[[ 35  36 -17]
 [ 55  53 -37]
 [ 25  15 -15]
 [-13 -17  22]
 [ 10  20  -8]]
->
[[ 36 -17]
 [ 53 -37]]

[[-34 -27  21  17]
 [ -5   4  57 -19]]
->
[[-27  21]
 [  4  57]]

[[ -2   4   9]
 [ -8 -37  40]
 [ -1  11  11]
 [ -6 -39  43]]
->
[[  4   9]
 [-37  40]]

[[-31 -60 -16  -3]
 [-18 -24  57  -4]]
->
[[-60 -16]
 [-24  57]]

[[ 49  55 -45]
 [ 23 -39  54]]
->
[[ 55 -45]
 [-39  54]]

[[-22   0 -37  32 -16]
 [ 10   1  48 -24  16]
 [  5 -21  28 -25  33]
 [  0  -9  44 -11  34]]
->
[[  0 -37]
 [  1  48]]

[[-40  -8   8  31  25]
 [-49  -9 -10  35  20]
 [ 56  30 -40 -60 -50]]
->
[[ -8   8]
 [ -9 -10]]
---
[[-20   1 -14  16 -12  19 -14 -11  15 -12  -5 -11]
 [ 16 -20   3  24 -17 -20  16 -21 -22 -12  -5 -17]
 [-38   4 -24  35 -25  31 -29 -25  28 -24 -13 -25]
 [  1  -1 -11 -27  11  11  -9  20  15   8  12  21]
 [ -9  29  14 -39  39  16  -8  46  23  34  21  43]
 [ -7   8  11  19  -1  -1   4  -5   0   2  -3  -5]
 [ -8  23   0 -46  36  21 -14  46  30  28  21  43]]
->
[[ -9  29  14 -39  39  16  -8  46  23  34  21  43]
 [ -8  23   0 -46  36  21 -14  46  30  28  21  43]
 [ -7   8  11  19  -1  -1   4  -5   0   2  -3  -5]
 [-38   4 -24  35 -25  31 -29 -25  28 -24 -13 -25]
 [-20   1 -14  16 -12  19 -14 -11  15 -12  -5 -11]
 [  1  -1 -11 -27  11  11  -9  20  15   8  12  21]
 [ 16 -20   3  24 -17 -20  16 -21 -22 -12  -5 -17]]

[[  4  31   0  20 -32 -13]
 [-51  18   4 -23  10 -28]
 [ 12  -6   4  17  -1  -8]
 [ -4  30   5  -6  10  39]]
->
[[  4  31   0  20 -32 -13]
 [ -4  30   5  -6  10  39]
 [-51  18   4 -23  10 -28]
 [ 12  -6   4  17  -1  -8]]

[[ 30 -43]
 [  4  18]
 [ 40 -45]
 [ 10  55]
 [ 30 -44]
 [ 24  32]
 [ 17  47]
 [-31  41]
 [ -1 -57]]
->
[[ 10  55]
 [ 17  47]
 [-31  41]
 [ 24  32]
 [  4  18]
 [ 30 -43]
 [ 30 -44]
 [ 40 -45]
 [ -1 -57]]

[[ 24 -26 -36   1 -37 -17 -45 -10  37 -33  -3  11  43 -10 -27 -22]
 [  1 -15 -33   9 -31 -12 -19 -38  29  36 -34   2  13 -16  34  34]
 [ 30   2 -31 -10  -4 -15 -25  45  -4  -8  19 -18  47 -16 -26 -20]
 [-32  11  42  -4  39  11  41  15 -40  11  27 -29 -33  -8   3  -2]
 [-21  27  19 -34  26  22  13   3 -24  31 -12 -30   1   5  24  18]
 [  1 -18 -25  20 -12 -17 -26  28  -4 -38   8  11  31 -15 -43 -37]]
->
[[-21  27  19 -34  26  22  13   3 -24  31 -12 -30   1   5  24  18]
 [-32  11  42  -4  39  11  41  15 -40  11  27 -29 -33  -8   3  -2]
 [ 30   2 -31 -10  -4 -15 -25  45  -4  -8  19 -18  47 -16 -26 -20]
 [  1 -15 -33   9 -31 -12 -19 -38  29  36 -34   2  13 -16  34  34]
 [  1 -18 -25  20 -12 -17 -26  28  -4 -38   8  11  31 -15 -43 -37]
 [ 24 -26 -36   1 -37 -17 -45 -10  37 -33  -3  11  43 -10 -27 -22]]

[[ 46   0 -30 -16   8 -35 -17]
 [-10 -15 -13  -8   7  -1 -37]
 [ 18   3   5  -1  -8 -16  21]
 [ 11  10   8   3  -2  -5  24]]
->
[[ 11  10   8   3  -2  -5  24]
 [ 18   3   5  -1  -8 -16  21]
 [ 46   0 -30 -16   8 -35 -17]
 [-10 -15 -13  -8   7  -1 -37]]

[[-27  16  30  37  -4]
 [-35  14  34  52   7]
 [  1 -17  -2   9  32]
 [  1  12  -1 -20 -30]
 [ 17  -9 -16 -37  -7]
 [  8  11 -11 -17 -22]
 [ -4  -8   9  28  26]]
->
[[-27  16  30  37  -4]
 [-35  14  34  52   7]
 [  1  12  -1 -20 -30]
 [  8  11 -11 -17 -22]
 [ -4  -8   9  28  26]
 [ 17  -9 -16 -37  -7]
 [  1 -17  -2   9  32]]
---
[[ 12  -6  28  23]
 [ 14 -18  21  22]
 [ -8   1  40  31]
 [  9   6  14 -15]
 [ 27   6   9 -15]
 [-26 -44 -37  18]
 [  8   9  28  -6]
 [ 15  18  20 -15]
 [ 14 -24 -32 -19]
 [ -3 -19  19  23]
 [-30 -36 -42  26]]
->
[[ 23  28  -6  12]
 [ 22  21 -18  14]
 [ 31  40   1  -8]
 [-15  14   6   9]
 [-15   9   6  27]
 [ 18 -37 -44 -26]
 [ -6  28   9   8]
 [-15  20  18  15]
 [-19 -32 -24  14]
 [ 23  19 -19  -3]
 [ 26 -42 -36 -30]]

[[-29 -12  21  41]
 [ 10  13 -55 -10]
 [ 18 -17 -40 -40]
 [  1 -25 -31 -33]
 [ 24  -8 -31 -34]
 [ -6  31  10   0]
 [ 31 -34 -42 -49]
 [ 15 -27 -55 -36]
 [  0  17 -15 -15]
 [ 10  -2 -40   1]
 [  0  24 -12 -18]]
->
[[ 41  21 -12 -29]
 [-10 -55  13  10]
 [-40 -40 -17  18]
 [-33 -31 -25   1]
 [-34 -31  -8  24]
 [  0  10  31  -6]
 [-49 -42 -34  31]
 [-36 -55 -27  15]
 [-15 -15  17   0]
 [  1 -40  -2  10]
 [-18 -12  24   0]]

[[-30  20  44 -24   7  15  -6]
 [ 22  51  34  45 -44 -35  20]
 [ 41 -20  36  24 -15 -25  41]
 [ -4 -20 -23 -39 -29  54  -3]
 [ 48  36  14  47 -34  20 -21]
 [-48  -3   5 -57   1  40  26]
 [-44 -48  36 -51  -1 -19  -4]
 [ 28  36 -13 -56 -38  53 -20]
 [ 21  33  -4  -9 -57 -45  52]
 [ -4   2 -29  -6  28 -17  19]
 [ 10 -11  11 -36 -12  -3  50]
 [-44  33 -24  27  24 -29  55]]
->
[[ -6  15   7 -24  44  20 -30]
 [ 20 -35 -44  45  34  51  22]
 [ 41 -25 -15  24  36 -20  41]
 [ -3  54 -29 -39 -23 -20  -4]
 [-21  20 -34  47  14  36  48]
 [ 26  40   1 -57   5  -3 -48]
 [ -4 -19  -1 -51  36 -48 -44]
 [-20  53 -38 -56 -13  36  28]
 [ 52 -45 -57  -9  -4  33  21]
 [ 19 -17  28  -6 -29   2  -4]
 [ 50  -3 -12 -36  11 -11  10]
 [ 55 -29  24  27 -24  33 -44]]

[[ -6 -31   0  51  23 -23  22 -14  17 -24 -11]
 [ 15   7  22  31   4 -45  -5  14  12   2  10]
 [ 23   9  -5 -41  -1  13 -12  -7 -12  -9   5]
 [ -9   5   4 -25  -2 -17 -37  29  -1  10  -2]
 [ -4  -1   3  39  -4  18  38 -12  31   2  -7]
 [  2  -3 -24 -53  46  31   4 -14  17  16  -9]
 [ 10 -25  29  30 -10  27   1   1  26  -4 -17]]
->
[[-11 -24  17 -14  22 -23  23  51   0 -31  -6]
 [ 10   2  12  14  -5 -45   4  31  22   7  15]
 [  5  -9 -12  -7 -12  13  -1 -41  -5   9  23]
 [ -2  10  -1  29 -37 -17  -2 -25   4   5  -9]
 [ -7   2  31 -12  38  18  -4  39   3  -1  -4]
 [ -9  16  17 -14   4  31  46 -53 -24  -3   2]
 [-17  -4  26   1   1  27 -10  30  29 -25  10]]

[[ 11   4  20  19  12  -8  -7   3  -6  11]
 [-20   5 -20 -20 -20  15  31 -10  20 -20]
 [ 41  -9  -1   5  45 -11   8  -6 -36  39]
 [  3  -7 -38 -33   4  20  28 -10   0   4]
 [-21  13  16  10 -21  -4  22  -9  20 -24]
 [ 28   3  25  24  27 -13 -22  15 -16  26]
 [-38  20  24  14 -42  10 -19  18  45 -36]
 [-29  16  15   8 -33   9  -7  11  35 -29]
 [ 32  -8 -16  -9  35  -1  15  -6 -25  31]]
->
[[ 11  -6   3  -7  -8  12  19  20   4  11]
 [-20  20 -10  31  15 -20 -20 -20   5 -20]
 [ 39 -36  -6   8 -11  45   5  -1  -9  41]
 [  4   0 -10  28  20   4 -33 -38  -7   3]
 [-24  20  -9  22  -4 -21  10  16  13 -21]
 [ 26 -16  15 -22 -13  27  24  25   3  28]
 [-36  45  18 -19  10 -42  14  24  20 -38]
 [-29  35  11  -7   9 -33   8  15  16 -29]
 [ 31 -25  -6  15  -1  35  -9 -16  -8  32]]

[[-11   6  39   6  -2   0 -38  10   7  30  17]
 [  5  -2   8   0   3   8 -17   7  -4  40  14]
 [ -2  -6   3  12   1  -5 -13  38   0  48  15]]
->
[[ 17  30   7  10 -38   0  -2   6  39   6 -11]
 [ 14  40  -4   7 -17   8   3   0   8  -2   5]
 [ 15  48   0  38 -13  -5   1  12   3  -6  -2]]

[[ 12 -12  -8   4  24 -26 -20 -16]
 [ -4  16  10  -1 -31  30  22  27]
 [-34  23  41  55   3  -2 -37 -23]]
->
[[-16 -20 -26  24   4  -8 -12  12]
 [ 27  22  30 -31  -1  10  16  -4]
 [-23 -37  -2   3  55  41  23 -34]]

[[  2  10  -5  58 -25   3  10   7 -37]
 [ -3  -2   2 -27   7   5  -2 -12  35]
 [ -1  11  -3  12  11 -12  11  14 -28]
 [  5  -8   0  21 -15   3  -8   5 -29]
 [ -8  28  -4  13  16 -16  28  15 -18]]
->
[[-37   7  10   3 -25  58  -5  10   2]
 [ 35 -12  -2   5   7 -27   2  -2  -3]
 [-28  14  11 -12  11  12  -3  11  -1]
 [-29   5  -8   3 -15  21   0  -8   5]
 [-18  15  28 -16  16  13  -4  28  -8]]
